Here is a tiny trained network, its code and every weight. The questions are about switching its units off for an input and a target symbol, where a switched-off unit gives its printed mean instead of its output.

import numpy as np


def w(rows, s, z=0):
    codes = np.array(rows[::2]) - 128.0
    scale = np.full(codes.shape[1], s)
    scale[-1] = z or s
    return codes * scale


def f(y):
    return y / 2 * (1 + np.tanh(0.7978845608 * (y + 0.044715 * y**3)))


def softmax(a):
    e = np.exp(a - a.max(-1, keepdims=True))
    return e / e.sum(-1, keepdims=True)


def log_softmax(a):
    a = a - a.max(-1, keepdims=True)
    return a - np.log(np.exp(a).sum(-1, keepdims=True))


def net(x, mask):
    ids = ['ΛΦγδεημστψ'.index(c) for c in x.split()]
    T = len(ids)
    res = E[ids] + P[:T]
    r = res
    for j in range(3):
        rows = slice(4 * j, 4 * j + 4)
        q, k, v = (r @ M[0][rows].T for M in (Q, K, V))
        z = softmax(np.where(np.tri(T) > 0, q @ k.T / 4**0.5, -1e9)) @ v
        o = O[0][rows]
        res = res + np.where(mask[j], z, o[:, -1]) @ o[:, :-1]
    y = f(res @ A[0][:, :-1].T + A[0][:, -1])
    res = res + np.where(mask[3:27], y, B[0][:, -1]) @ B[0][:, :-1]
    return log_softmax(res[-1] @ U[:, :-1].T + U[:, -1])


Q, K, V, O, A, B = {}, {}, {}, {}, {}, {}
E = w([
[182,141,189,233,164,255,145],'Λ',
[29,158,153,71,115,131,167],'Φ',
[109,190,111,145,127,70,187],'γ',
[58,56,155,92,51,133,98],'δ',
[82,144,165,159,62,38,117],'ε',
[73,174,46,120,82,191,90],'η',
[149,119,44,100,127,177,184],'μ',
[148,70,170,85,78,86,198],'σ',
[165,107,74,190,70,92,119],'τ',
[50,50,74,151,160,128,147],'ψ',
],0.0097)
P = w([
[212,150,125,55,243,93,78],'0',
[83,115,98,160,33,135,191],'1',
[74,111,103,161,31,144,189],'2',
[69,119,103,170,26,142,184],'3',
[65,113,107,175,20,146,186],'4',
[65,107,101,176,22,147,182],'5',
[57,101,105,189,19,152,173],'6',
[55,106,112,189,12,148,178],'7',
[50,101,109,193,17,152,187],'8',
[50,106,116,194,3,153,182],'9',
[43,107,112,200,4,160,177],'10',
],0.0055)
Q[0] = w([
[210,155,122,63,201,103,52],'head 1',
[96,116,131,159,96,142,163],'head 1',
[78,109,123,207,49,158,201],'head 1',
[163,142,124,86,171,115,86],'head 1',
[247,160,147,86,213,101,110],'head 2',
[217,161,132,119,167,118,144],'head 2',
[166,133,158,65,225,76,30],'head 2',
[6,88,91,210,1,182,191],'head 2',
[124,101,82,173,66,196,145],'head 3',
[91,128,99,167,51,159,176],'head 3',
[38,151,199,92,54,24,218],'head 3',
[88,117,220,49,117,44,138],'head 3',
],0.0099)
K[0] = w([
[76,107,121,188,24,169,203],'head 1',
[151,135,127,100,162,114,103],'head 1',
[180,137,125,92,185,108,86],'head 1',
[99,122,128,155,88,148,157],'head 1',
[70,114,81,116,70,93,151],'head 2',
[70,104,87,143,58,120,176],'head 2',
[84,126,76,84,99,57,107],'head 2',
[182,139,178,153,175,180,121],'head 2',
[161,116,166,98,177,130,78],'head 3',
[158,144,191,126,178,146,103],'head 3',
[136,172,253,208,125,216,182],'head 3',
[107,109,187,199,53,209,194],'head 3',
],0.011)
V[0] = w([
[184,156,222,104,157,147,233],'head 1',
[45,23,136,68,150,151,133],'head 1',
[213,9,117,175,130,98,159],'head 1',
[180,152,56,96,192,188,164],'head 1',
[102,115,106,72,103,60,125],'head 2',
[242,33,152,152,217,150,134],'head 2',
[100,1,141,94,121,55,189],'head 2',
[233,235,125,87,207,91,111],'head 2',
[201,108,200,123,112,184,80],'head 3',
[99,82,108,88,44,94,192],'head 3',
[108,75,134,78,56,121,106],'head 3',
[76,164,118,155,52,97,191],'head 3',
],0.0075)
O[0] = w([
[197,144,214,88,165,109,240,102],'head 1',
[21,53,185,139,62,111,149,108],'head 1',
[189,1,77,142,184,103,153,103],'head 1',
[154,153,54,153,47,140,210,239],'head 1',
[123,138,106,172,61,115,159,5],'head 2',
[77,215,201,113,175,167,53,222],'head 2',
[129,202,65,170,48,146,124,10],'head 2',
[73,102,224,191,66,155,121,143],'head 2',
[211,96,104,129,100,199,90,114],'head 3',
[110,129,147,45,91,73,138,158],'head 3',
[124,104,179,64,57,115,109,133],'head 3',
[105,176,131,73,144,62,97,165],'head 3',
],0.0071,0.0027)
A[0] = w([
[125,138,91,78,130,131,202,254],'neuron 1',
[138,153,108,121,110,145,137,174],'neuron 2',
[159,119,107,136,122,132,138,150],'neuron 3',
[109,92,166,144,165,90,116,173],'neuron 4',
[67,154,254,72,134,102,69,127],'neuron 5',
[92,184,114,156,118,142,75,168],'neuron 6',
[170,116,96,138,121,135,142,167],'neuron 7',
[111,121,112,120,143,126,164,208],'neuron 8',
[102,123,122,141,142,143,116,161],'neuron 9',
[105,129,121,137,139,142,113,158],'neuron 10',
[130,157,149,199,67,105,125,162],'neuron 11',
[166,110,158,80,134,75,151,183],'neuron 12',
[79,66,130,156,162,158,138,221],'neuron 13',
[103,238,162,83,171,75,145,214],'neuron 14',
[97,185,104,148,118,174,62,187],'neuron 15',
[124,120,128,168,73,57,146,116],'neuron 16',
[79,142,109,150,145,157,95,195],'neuron 17',
[133,70,187,55,113,100,137,133],'neuron 18',
[118,145,74,92,106,43,131,33],'neuron 19',
[146,134,182,151,160,160,132,126],'neuron 20',
[204,111,72,181,97,110,181,173],'neuron 21',
[133,129,77,63,199,135,64,167],'neuron 22',
[135,192,73,132,68,146,120,188],'neuron 23',
[156,136,184,69,188,97,108,178],'neuron 24',
],0.0097,0.0028)
B[0] = w([
[113,149,36,97,137,147,209,219],'neuron 1',
[148,144,99,110,126,158,135,161],'neuron 2',
[115,117,99,130,147,148,130,138],'neuron 3',
[125,91,228,89,114,95,120,140],'neuron 4',
[63,126,153,57,199,219,31,233],'neuron 5',
[162,179,167,120,92,119,108,193],'neuron 6',
[108,118,88,130,154,157,130,150],'neuron 7',
[111,137,98,138,117,111,168,174],'neuron 8',
[131,142,154,145,100,115,141,156],'neuron 9',
[135,146,151,142,98,116,138,152],'neuron 10',
[199,104,144,149,160,104,39,241],'neuron 11',
[194,103,177,64,125,84,167,146],'neuron 12',
[96,103,180,179,70,104,175,214],'neuron 13',
[110,255,134,177,192,64,155,199],'neuron 14',
[188,166,155,122,64,140,127,206],'neuron 15',
[175,64,142,179,209,98,91,254],'neuron 16',
[142,159,154,150,80,113,139,199],'neuron 17',
[147,66,164,56,88,166,140,180],'neuron 18',
[186,150,193,132,185,127,176,191],'neuron 19',
[150,131,171,135,178,165,166,161],'neuron 20',
[97,73,62,119,230,170,111,205],'neuron 21',
[196,72,118,205,115,74,43,167],'neuron 22',
[192,150,106,74,138,160,115,249],'neuron 23',
[158,175,190,51,168,55,114,148],'neuron 24',
],0.0066,0.0049)
U = w([
[155,126,198,172,162,193,169,50],'Λ',
[3,202,122,66,188,161,131,88],'Φ',
[175,205,110,153,180,35,212,78],'γ',
[68,52,160,67,106,196,49,5],'δ',
[181,143,204,123,179,40,28,2],'ε',
[190,209,117,114,21,157,107,249],'η',
[86,127,32,76,176,209,194,97],'μ',
[221,87,161,31,111,88,217,145],'σ',
[232,46,72,185,190,101,48,245],'τ',
[19,72,145,213,62,51,196,238],'ψ',
],0.0053,0.0017)

Each question gives the input, a string of symbols that net reads in full, and the target symbol t.
The units are the heads (4 rows each of Q, K, V and O) and the neurons (one row each of A and B). Each row of codes is followed by its name. A weight is (code - 128) times the scale printed after its matrix; where a second scale follows, it is the last column's (O, A, B and U).
mask holds one flag per unit, heads first, then neurons. A switched-off unit (its flag False) gives its mean, the last column of its rows in O or B, instead of its output. The means were averaged over made-up inputs and are rounded, as every weight is.
A unit's drop is (log p(t) with every unit on - log p(t) with that unit switched off) / (log p(t) with every unit on - log p(t) with every unit switched off).
The circuit of an input: a set's keep is (log p(t) with only the set's units on - log p(t) with every unit switched off) / (log p(t) with every unit on - log p(t) with every unit switched off). Starting from the 12 units with the biggest drops (on a tie, the unit counted first), units are removed one at a time, each time the one whose removal leaves the highest keep (on an exact tie, the one counted first), for as long as the keep stays at least 0.8.
units of the circuit, in order: the units of the circuit, biggest drop first
most important unit: the unit with the biggest drop
k most important neurons: the k neurons with the biggest drops, biggest first
heads that matter: for each layer, one digit per head in row order, 1 if its drop is at least 0.15 and else 0, layers parted by /
input τ η ψ η Λ μ τ γ ψ ε, target τ: units of the circuit, in order : (head 1; head 3)
input Λ η ε ψ ψ σ σ, target Λ: most important unit : head 2
input η ε τ δ ψ τ ψ Φ ψ τ Λ, target η: units of the circuit, in order : (head 1; neuron 15)
input η δ Λ δ γ η ε ε ψ ψ γ, target η: units of the circuit, in order : (head 1; neuron 15; neuron 6)
input Λ τ δ τ ε η η τ δ μ, target Λ: units of the circuit, in order : (head 2; head 3; neuron 20)
input η τ τ Φ τ η Λ η τ ψ, target η: units of the circuit, in order : (head 1; neuron 15; neuron 6)
input η Λ σ τ μ η ψ τ η δ, target η: heads that matter : 101
input τ ψ Λ η γ τ, target τ: units of the circuit, in order : (head 1; neuron 22; head 2)
input τ Φ μ μ η τ Λ τ μ, target τ: units of the circuit, in order : (neuron 22; head 2; head 1)
input Φ μ η γ ε ψ μ, target μ: units of the circuit, in order : (head 2; neuron 1; neuron 21)
input δ τ Λ ε τ Φ, target δ: units of the circuit, in order : (head 1; neuron 5)
input Φ σ γ σ ε γ Λ η τ ψ, target Φ: units of the circuit, in order : (head 1; head 2; neuron 5; neuron 14)
input ψ ε δ, target δ: 3 most important neurons : (neuron 5; neuron 18; neuron 14)
input ε Λ μ Φ τ τ σ γ, target ε: units of the circuit, in order : (head 1; head 2; neuron 24)
input τ δ σ σ τ γ, target γ: heads that matter : 001
input ψ ψ ψ η ε, target ε: heads that matter : 011
input ψ ε μ ε τ η τ γ, target γ: units of the circuit, in order : (head 3; neuron 14)
input σ η γ η τ ε Φ ψ τ Λ η, target σ: heads that matter : 111
input Λ η ψ ψ η, target Λ: heads that matter : 111
input Λ τ ψ σ ε η δ, target Λ: most important unit : head 3
input σ τ Φ τ τ Λ δ, target σ: heads that matter : 110
input σ η σ Λ ψ η τ γ τ, target σ: heads that matter : 110
input δ δ γ ψ Φ δ τ Φ Λ, target δ: units of the circuit, in order : (head 1; head 3; neuron 5; neuron 14)
input η γ γ ψ ψ τ Λ δ τ, target η: units of the circuit, in order : (head 1; neuron 15)
input Λ δ ε γ τ η τ Φ σ η ε, target Λ: units of the circuit, in order : (head 3; head 2; neuron 20)
input τ η τ η Λ μ, target τ: most important unit : neuron 22
input τ η ε η ψ σ, target σ: heads that matter : 101
input τ η τ Λ Λ Λ τ ψ, target τ: heads that matter : 111
input μ ψ δ δ μ η μ τ Φ δ, target δ: heads that matter : 011
input τ ε τ δ Λ η τ γ η ε ε, target τ: heads that matter : 101
